Below are the code and all the weights of a small trained network. Each question names an input and a target symbol and asks about switching units off, where a switched-off unit gives its printed mean instead of its output.

import numpy as np


def w(rows, s, z=0):
    codes = np.array(rows[::2]) - 128.0
    scale = np.full(codes.shape[1], s)
    scale[-1] = z or s
    return codes * scale


def f(y):
    return y / 2 * (1 + np.tanh(0.7978845608 * (y + 0.044715 * y**3)))


def softmax(a):
    e = np.exp(a - a.max(-1, keepdims=True))
    return e / e.sum(-1, keepdims=True)


def log_softmax(a):
    a = a - a.max(-1, keepdims=True)
    return a - np.log(np.exp(a).sum(-1, keepdims=True))


def net(x, mask):
    ids = ['αδεηλμστφ'.index(c) for c in x.split()]
    T = len(ids)
    res = E[ids] + P[:T]
    u = 0
    for l in range(3):
        q, k, v = (res @ M[l].T for M in (Q, K, V))
        z = softmax(np.where(np.tri(T) > 0, q @ k.T / 3**0.5, -1e9)) @ v
        res = res + np.where(mask[u], z, O[l][:, -1]) @ O[l][:, :-1]
        u += 1
        y = f(res @ A[l][:, :-1].T + A[l][:, -1])
        res = res + np.where(mask[u : u + 12], y, B[l][:, -1]) @ B[l][:, :-1]
        u += 12
    return log_softmax(res[-1] @ U[:, :-1].T + U[:, -1])


Q, K, V, O, A, B = {}, {}, {}, {}, {}, {}
E = w([
[178,49,18,143,137],'α',
[123,186,84,151,61],'δ',
[155,125,85,147,104],'ε',
[184,105,105,208,144],'η',
[155,166,169,178,114],'λ',
[141,156,229,109,95],'μ',
[149,105,164,89,56],'σ',
[3,176,86,123,6],'τ',
[114,191,147,70,171],'φ',
],0.015)
P = w([
[42,181,59,2,148],'0',
[195,161,73,51,112],'1',
[178,156,101,75,97],'2',
[151,142,112,119,88],'3',
[120,147,131,149,74],'4',
[97,121,136,189,62],'5',
[57,146,139,204,29],'6',
[42,147,150,232,8],'7',
],0.006)
Q[0] = w([
[7,57,128,79,137],'0.h1',
[200,164,70,203,77],'0.h1',
[56,75,165,125,215],'0.h1',
],0.016)
K[0] = w([
[118,200,80,95,252],'0.h1',
[120,81,200,195,66],'0.h1',
[204,192,89,68,169],'0.h1',
],0.018)
V[0] = w([
[78,85,66,123,47],'0.h1',
[90,201,146,248,218],'0.h1',
[92,61,254,91,120],'0.h1',
],0.0086)
O[0] = w([
[143,30,238,180,211,231],'0.h1',
[189,254,36,121,177,3],'0.h1',
[188,101,104,37,29,76],'0.h1',
],0.0064,0.0046)
A[0] = w([
[175,151,154,208,93,46],'0.n1',
[125,142,118,119,102,99],'0.n2',
[180,163,143,141,182,134],'0.n3',
[100,133,142,133,101,65],'0.n4',
[187,107,157,79,104,2],'0.n5',
[160,170,150,139,86,40],'0.n6',
[255,98,125,162,132,109],'0.n7',
[245,130,185,97,213,128],'0.n8',
[134,144,93,115,138,173],'0.n9',
[131,201,144,137,144,56],'0.n10',
[168,71,93,151,97,26],'0.n11',
[95,79,35,126,79,72],'0.n12',
],0.0087,0.0034)
B[0] = w([
[144,69,115,2,113,236],'0.n1',
[132,113,179,131,140,110],'0.n2',
[86,69,110,190,98,139],'0.n3',
[177,160,172,156,147,142],'0.n4',
[80,197,48,232,177,149],'0.n5',
[175,158,245,102,187,121],'0.n6',
[103,221,186,122,23,255],'0.n7',
[15,106,237,237,61,125],'0.n8',
[169,58,114,164,145,129],'0.n9',
[167,83,190,200,251,113],'0.n10',
[50,233,175,47,118,201],'0.n11',
[169,131,242,158,148,197],'0.n12',
],0.0073,0.002)
Q[1] = w([
[206,86,158,65,191],'1.h1',
[199,23,33,206,113],'1.h1',
[137,12,161,193,2],'1.h1',
],0.0097)
K[1] = w([
[135,86,149,218,94],'1.h1',
[192,255,192,178,137],'1.h1',
[28,225,141,93,158],'1.h1',
],0.012)
V[1] = w([
[142,121,180,34,202],'1.h1',
[155,113,254,204,178],'1.h1',
[199,50,70,82,74],'1.h1',
],0.0079)
O[1] = w([
[200,93,155,13,254,48],'1.h1',
[41,185,73,20,112,239],'1.h1',
[182,48,81,85,125,2],'1.h1',
],0.0062,0.0018)
A[1] = w([
[162,207,162,179,156,243],'1.n1',
[141,111,255,115,187,136],'1.n2',
[132,133,167,106,147,97],'1.n3',
[174,143,116,20,132,81],'1.n4',
[106,163,154,98,135,3],'1.n5',
[106,141,72,154,221,42],'1.n6',
[202,178,21,106,77,133],'1.n7',
[173,136,104,151,123,158],'1.n8',
[198,113,157,141,99,166],'1.n9',
[134,137,67,134,128,120],'1.n10',
[196,89,140,141,77,166],'1.n11',
[158,142,115,119,167,66],'1.n12',
],0.009,0.0032)
B[1] = w([
[68,134,1,76,118,224],'1.n1',
[114,183,58,127,102,241],'1.n2',
[117,118,114,160,120,123],'1.n3',
[58,84,112,172,67,115],'1.n4',
[170,75,150,180,155,98],'1.n5',
[91,93,159,89,54,124],'1.n6',
[62,225,102,112,159,167],'1.n7',
[137,132,99,143,114,136],'1.n8',
[116,190,155,64,132,215],'1.n9',
[159,103,98,201,163,116],'1.n10',
[148,185,155,63,89,253],'1.n11',
[167,71,113,143,138,90],'1.n12',
],0.0098,0.0031)
Q[2] = w([
[79,141,110,82,7],'2.h1',
[216,97,188,147,182],'2.h1',
[159,141,148,163,165],'2.h1',
],0.019)
K[2] = w([
[55,10,1,76,125],'2.h1',
[189,251,112,195,3],'2.h1',
[161,187,153,136,61],'2.h1',
],0.01)
V[2] = w([
[94,117,238,120,175],'2.h1',
[124,225,176,164,143],'2.h1',
[111,136,138,157,8],'2.h1',
],0.012)
O[2] = w([
[141,61,60,100,8,88],'2.h1',
[102,203,157,94,102,3],'2.h1',
[198,200,148,191,74,147],'2.h1',
],0.012,0.0058)
A[2] = w([
[143,54,66,138,85,2],'2.n1',
[205,90,62,162,255,57],'2.n2',
[103,94,183,79,165,137],'2.n3',
[170,139,125,138,93,33],'2.n4',
[116,61,76,92,118,13],'2.n5',
[165,102,238,87,114,39],'2.n6',
[122,87,119,89,120,213],'2.n7',
[137,142,199,111,192,103],'2.n8',
[193,131,69,129,188,198],'2.n9',
[119,123,68,103,61,68],'2.n10',
[158,48,122,157,211,237],'2.n11',
[88,150,175,79,146,153],'2.n12',
],0.0084,0.0054)
B[2] = w([
[81,172,255,177,202,220],'2.n1',
[89,219,169,123,85,184],'2.n2',
[98,138,147,73,173,197],'2.n3',
[90,129,155,73,234,142],'2.n4',
[66,82,204,151,215,186],'2.n5',
[103,37,154,124,245,196],'2.n6',
[178,92,101,81,107,252],'2.n7',
[180,196,63,129,113,217],'2.n8',
[130,19,109,59,236,198],'2.n9',
[181,216,91,128,185,242],'2.n10',
[204,131,70,170,45,245],'2.n11',
[112,107,94,109,68,242],'2.n12',
],0.0099,0.0039)
U = w([
[118,85,151,148,192,82],'α',
[70,130,158,166,88,89],'δ',
[112,64,45,94,85,253],'ε',
[160,142,129,187,181,79],'η',
[65,147,129,92,164,57],'λ',
[177,123,219,60,124,145],'μ',
[255,83,125,187,125,193],'σ',
[156,153,121,87,86,41],'τ',
[172,128,61,101,188,117],'φ',
],0.0067,0.006)

Each question gives the input, a string of symbols that net reads in full, and the target symbol t.
The units are the heads (3 rows each of Q, K, V and O) and the neurons (one row each of A and B). Each row of codes is followed by its name. A weight is (code - 128) times the scale printed after its matrix; where a second scale follows, it is the last column's (O, A, B and U).
mask holds one flag per unit, layer by layer, with each layer's heads first. A switched-off unit (its flag False) gives its mean, the last column of its rows in O or B, instead of its output. The means were averaged over made-up inputs and are rounded, as every weight is.
A unit's drop is (log p(t) with every unit on - log p(t) with that unit switched off) / (log p(t) with every unit on - log p(t) with every unit switched off).
The circuit of an input: a set's keep is (log p(t) with only the set's units on - log p(t) with every unit switched off) / (log p(t) with every unit on - log p(t) with every unit switched off). Starting from the 12 units with the biggest drops (on a tie, the unit counted first), units are removed one at a time, each time the one whose removal leaves the highest keep (on an exact tie, the one counted first), for as long as the keep stays at least 0.8.
circuit, biggest first: the units of the circuit, biggest drop first
unit that matters most: the unit with the biggest drop
top k neurons: the k neurons with the biggest drops, biggest first
k most important neurons of layer l: the k neurons of layer l with the biggest drops, biggest first
input δ τ λ η ε, target δ: top neuron => (1.n1)
input τ τ α σ ε α μ, target τ: top 2 neurons => (1.n2, 2.n10)
input α σ ε, target μ: top 4 neurons => (2.n1, 2.n7, 1.n1, 0.n1)
input σ σ τ ε φ, target σ: circuit, biggest first => (2.h1, 0.h1)
input λ ε ε η η η δ λ, target λ: circuit, biggest first => (0.h1, 2.h1, 1.n1)
input σ λ τ η α δ ε α, target σ: top 2 neurons => (0.n7, 1.n2)
input α α ε ε, target α: circuit, biggest first => (2.h1, 1.h1)
input σ ε μ σ ε λ μ, target σ: circuit, biggest first => (2.h1, 0.h1)
input τ σ ε φ ε λ η, target φ: 2 most important neurons of layer 2 => (2.n10, 2.n4)
input α μ φ λ λ σ, target α: circuit, biggest first => (2.h1, 1.h1)
input λ ε λ ε, target λ: circuit, biggest first => (0.h1, 2.h1, 1.n7)
input ε λ λ α λ, target ε: circuit, biggest first => (1.n1, 0.h1)
input α σ σ ε σ φ, target α: top 2 neurons => (2.n5, 2.n1)
input α ε φ λ η ε τ, target α: top 2 neurons => (2.n1, 2.n5)
input φ ε ε η, target φ: top 3 neurons => (1.n1, 2.n9, 1.n2)
input σ μ ε σ μ α λ, target σ: unit that matters most => 2.h1
input α α λ δ λ, target α: top 2 neurons => (2.n1, 2.n5)
input τ λ λ ε σ ε ε, target τ: circuit, biggest first => (2.h1, 1.h1, 0.h1)
input σ ε μ η ε τ φ, target ε: top 2 neurons => (1.n11, 0.n1)
input ε ε α μ δ λ ε, target φ: circuit, biggest first => (0.h1, 1.n7, 2.n10, 1.n1)
input η ε λ η σ λ ε, target η: top 2 neurons => (1.n1, 1.n6)
input η μ ε δ, target η: circuit, biggest first => (2.h1, 0.h1, 1.h1)
input τ ε α λ ε δ, target τ: 2 most important neurons of layer 0 => (0.n1, 0.n4)
input τ ε φ ε η ε ε λ, target τ: circuit, biggest first => (2.h1, 0.h1)
input λ λ η α η λ, target φ: top 3 neurons => (1.n1, 2.n8, 0.n10)
input σ σ λ ε σ σ σ ε, target μ: top 2 neurons => (0.n5, 2.n4)
input ε σ φ, target ε: top 2 neurons => (0.n7, 2.n1)
input σ ε σ φ τ ε σ, target σ: most important neuron of layer 1 => (1.n4)
input α ε α ε α ε ε σ, target α: 2 most important neurons of layer 0 => (0.n7, 0.n5)
input λ ε σ η, target μ: unit that matters most => 0.h1
